Here is a tiny trained network, its code and every weight. The questions are about switching its units off for an input and a target symbol, where a switched-off unit gives its printed mean instead of its output.

import numpy as np


def w(rows, s, z=0):
    codes = np.array(rows[::2]) - 128.0
    scale = np.full(codes.shape[1], s)
    scale[-1] = z or s
    return codes * scale


def norm(h):
    return h / np.sqrt((h * h).mean(-1, keepdims=True) + 1e-5)


def f(y):
    return np.maximum(y, 0)


def softmax(a):
    e = np.exp(a - a.max(-1, keepdims=True))
    return e / e.sum(-1, keepdims=True)


def log_softmax(a):
    a = a - a.max(-1, keepdims=True)
    return a - np.log(np.exp(a).sum(-1, keepdims=True))


def net(x, mask):
    ids = ['αβδεηθμξπστφψω'.index(c) for c in x.split()]
    T = len(ids)
    res = E[ids] + P[:T]
    u = 0
    for l in range(2):
        q, k, v = (norm(res) @ M[l].T for M in (Q, K, V))
        z = softmax(np.where(np.tri(T) > 0, q @ k.T / 4**0.5, -1e9)) @ v
        res = res + np.where(mask[u], z, O[l][:, -1]) @ O[l][:, :-1]
        u += 1
        y = f(norm(res) @ A[l][:, :-1].T + A[l][:, -1])
        res = res + np.where(mask[u : u + 4], y, B[l][:, -1]) @ B[l][:, :-1]
        u += 4
    return log_softmax(norm(res)[-1] @ U[:, :-1].T + U[:, -1])


Q, K, V, O, A, B = {}, {}, {}, {}, {}, {}
E = w([
[138,125,134,135,145,141,118,135],'α',
[137,123,130,144,135,119,123,121],'β',
[157,168,206,143,178,47,151,203],'δ',
[98,148,127,111,106,173,66,56],'ε',
[133,118,110,129,115,136,135,127],'η',
[132,126,135,153,141,131,127,121],'θ',
[136,123,115,122,124,143,134,144],'μ',
[135,127,121,140,129,143,131,129],'ξ',
[143,113,135,31,101,79,69,142],'π',
[130,116,121,145,119,108,138,112],'σ',
[138,121,117,134,123,124,129,122],'τ',
[133,121,125,133,126,120,139,135],'φ',
[136,117,111,125,114,119,139,128],'ψ',
[65,179,159,172,112,159,255,172],'ω',
],0.0046)
P = w([
[187,197,101,106,156,90,146,100],'0',
[105,121,73,205,95,109,73,204],'1',
[168,54,104,195,98,128,114,170],'2',
[127,58,81,162,164,138,121,164],'3',
[171,253,140,99,121,72,142,92],'4',
[63,201,70,182,115,82,71,197],'5',
[198,116,195,157,43,142,124,138],'6',
[108,91,52,109,232,111,146,114],'7',
[180,177,168,47,165,113,173,44],'8',
[95,191,48,162,135,113,98,174],'9',
[210,91,197,104,95,162,158,109],'10',
[141,54,111,181,146,172,150,148],'11',
],0.0017)
Q[0] = w([
[156,98,96,60,197,123,159,54],'L0H1',
[169,229,134,70,150,106,176,66],'L0H1',
[191,55,91,180,178,163,205,137],'L0H1',
[37,188,1,160,194,97,93,159],'L0H1',
],0.0097)
K[0] = w([
[128,237,79,113,132,63,122,115],'L0H1',
[33,193,93,163,97,93,74,190],'L0H1',
[76,210,190,26,185,112,189,68],'L0H1',
[197,171,205,152,2,128,129,123],'L0H1',
],0.0082)
V[0] = w([
[102,128,107,209,96,106,168,43],'L0H1',
[126,160,72,132,114,254,180,140],'L0H1',
[134,141,141,147,183,181,20,88],'L0H1',
[150,92,60,88,51,123,81,83],'L0H1',
],0.0045)
O[0] = w([
[221,138,113,180,76,200,173,106,209],'L0H1',
[79,138,70,125,201,123,208,97,161],'L0H1',
[127,102,21,182,152,107,66,137,127],'L0H1',
[168,2,154,104,162,154,144,92,253],'L0H1',
],0.0057,0.0015)
A[0] = w([
[72,195,222,106,107,204,246,103,147],'L0N1',
[88,64,110,84,82,200,190,1,73],'L0N2',
[95,88,59,130,116,243,27,4,49],'L0N3',
[103,169,123,244,117,135,188,38,248],'L0N4',
],0.0031,0.0018)
B[0] = w([
[65,68,66,213,65,105,132,100,241],'L0N1',
[139,180,187,139,200,159,99,164,239],'L0N2',
[137,167,122,200,171,96,122,2,217],'L0N3',
[123,131,78,72,119,195,130,180,253],'L0N4',
],0.0048,0.0027)
Q[1] = w([
[169,112,109,165,109,243,60,24],'L1H1',
[65,217,132,104,176,124,1,9],'L1H1',
[151,240,150,248,131,109,206,212],'L1H1',
[198,136,212,96,107,57,96,201],'L1H1',
],0.0069)
K[1] = w([
[192,86,81,161,118,222,94,37],'L1H1',
[130,111,58,129,201,72,57,36],'L1H1',
[161,254,108,198,141,106,199,196],'L1H1',
[213,145,222,105,109,33,82,204],'L1H1',
],0.0082)
V[1] = w([
[89,118,80,2,79,196,65,75],'L1H1',
[208,177,99,142,147,59,212,102],'L1H1',
[171,21,61,150,132,96,167,163],'L1H1',
[89,116,115,59,124,219,130,37],'L1H1',
],0.0036)
O[1] = w([
[174,3,90,69,90,80,177,229,81],'L1H1',
[45,116,239,174,124,191,26,127,156],'L1H1',
[99,227,200,79,96,85,139,186,250],'L1H1',
[133,56,92,187,106,82,159,247,195],'L1H1',
],0.0036,0.0017)
A[1] = w([
[160,127,115,132,1,130,65,82,254],'L1N1',
[118,83,120,135,140,172,117,214,235],'L1N2',
[220,84,202,167,84,170,65,126,28],'L1N3',
[133,56,203,140,47,115,164,61,104],'L1N4',
],0.0047,0.0011)
B[1] = w([
[148,74,223,166,230,92,173,210,249],'L1N1',
[169,168,189,60,135,105,89,32,241],'L1N2',
[67,167,55,116,62,34,167,46,253],'L1N3',
[82,113,65,93,161,227,1,172,195],'L1N4',
],0.0038,0.0031)
U = w([
[74,194,33,122,145,64,32,166,25],'α',
[171,135,166,204,119,10,182,128,131],'β',
[90,205,233,123,115,117,60,151,151],'δ',
[176,50,37,188,177,128,127,98,213],'ε',
[184,101,218,112,190,211,211,110,71],'η',
[231,190,121,179,148,166,106,221,134],'θ',
[30,106,139,96,215,74,187,107,114],'μ',
[171,201,43,39,160,190,149,130,97],'ξ',
[141,52,170,64,127,77,44,130,253],'π',
[203,98,176,154,19,186,139,105,135],'σ',
[138,174,89,72,55,77,159,7,23],'τ',
[82,55,188,189,147,162,86,220,136],'φ',
[52,91,117,63,73,215,48,98,53],'ψ',
[77,171,74,175,68,140,191,154,170],'ω',
],0.011,0.0031)

Each question gives the input, a string of symbols that net reads in full, and the target symbol t.
The units are the heads (4 rows each of Q, K, V and O) and the neurons (one row each of A and B). Each row of codes is followed by its name. A weight is (code - 128) times the scale printed after its matrix; where a second scale follows, it is the last column's (O, A, B and U).
mask holds one flag per unit, layer by layer, with each layer's heads first. A switched-off unit (its flag False) gives its mean, the last column of its rows in O or B, instead of its output. The means were averaged over made-up inputs and are rounded, as every weight is.
A unit's drop is (log p(t) with every unit on - log p(t) with that unit switched off) / (log p(t) with every unit on - log p(t) with every unit switched off).
The circuit of an input: a set's keep is (log p(t) with only the set's units on - log p(t) with every unit switched off) / (log p(t) with every unit on - log p(t) with every unit switched off). Starting from all 10 units, units are removed one at a time, each time the one whose removal leaves the highest keep (on an exact tie, the one counted first), for as long as the keep stays at least 0.8.
circuit, biggest first: the units of the circuit, biggest drop first
unit that matters most: the unit with the biggest drop
top k neurons: the k neurons with the biggest drops, biggest first
top k neurons in layer l: the k neurons of layer l with the biggest drops, biggest first
drop when u is switched off: that unit's drop, to one decimal
input ψ α β τ ξ δ σ, target τ: unit that matters most	L1N3
input τ ξ ω μ τ ε σ μ, target τ: circuit, biggest first	L0H1; L1N3
input μ τ ω ξ β φ τ, target ξ: circuit, biggest first	L0H1; L0N4
input μ π φ η φ α β τ μ φ ξ, target τ: top 2 neurons	L1N3; L1N1
input ε μ β α η μ, target β: circuit, biggest first	L0H1; L1N1; L1N3
input τ μ μ φ, target τ: circuit, biggest first	L0H1; L1N3
input δ η φ ε α, target η: top 2 neurons in layer 1	L1N3; L1N2
input τ η δ ξ, target τ: circuit, biggest first	L1N3; L0H1
input η ξ μ ω π η η, target ω: circuit, biggest first	L0H1; L0N1
input ω β ξ μ ε η β σ η, target η: top 2 neurons	L0N2; L1N3
input ξ ψ τ β α δ α π η ε β σ, target η: circuit, biggest first	L0H1; L1N3
input θ τ μ ξ ε μ α, target ξ: top 2 neurons	L0N4; L1N1
input τ ψ τ μ ξ θ τ β φ ε ψ, target β: top 2 neurons	L1N1; L1N3
input ε α δ φ μ, target α: circuit, biggest first	L0H1
input β φ α ξ, target β: top 2 neurons	L1N1; L1N3
input μ τ ψ η α, target τ: top 2 neurons	L1N3; L0N3
input τ η μ μ ψ, target η: top 2 neurons	L0N2; L1N3
input ω η φ α σ, target η: top 3 neurons in layer 0	L0N2; L0N4; L0N3
input τ β η β φ α ε η, target φ: top 3 neurons	L0N1; L1N1; L1N4
input μ ε μ ψ α μ σ, target ψ: circuit, biggest first	L1N4
input β ω μ ε π μ σ ψ σ, target μ: top 2 neurons	L1N3; L0N3
input μ ω α μ δ, target δ: top 2 neurons	L1N3; L0N3
input η α β α η δ θ η, target η: drop when L0N2 is switched off	0.3
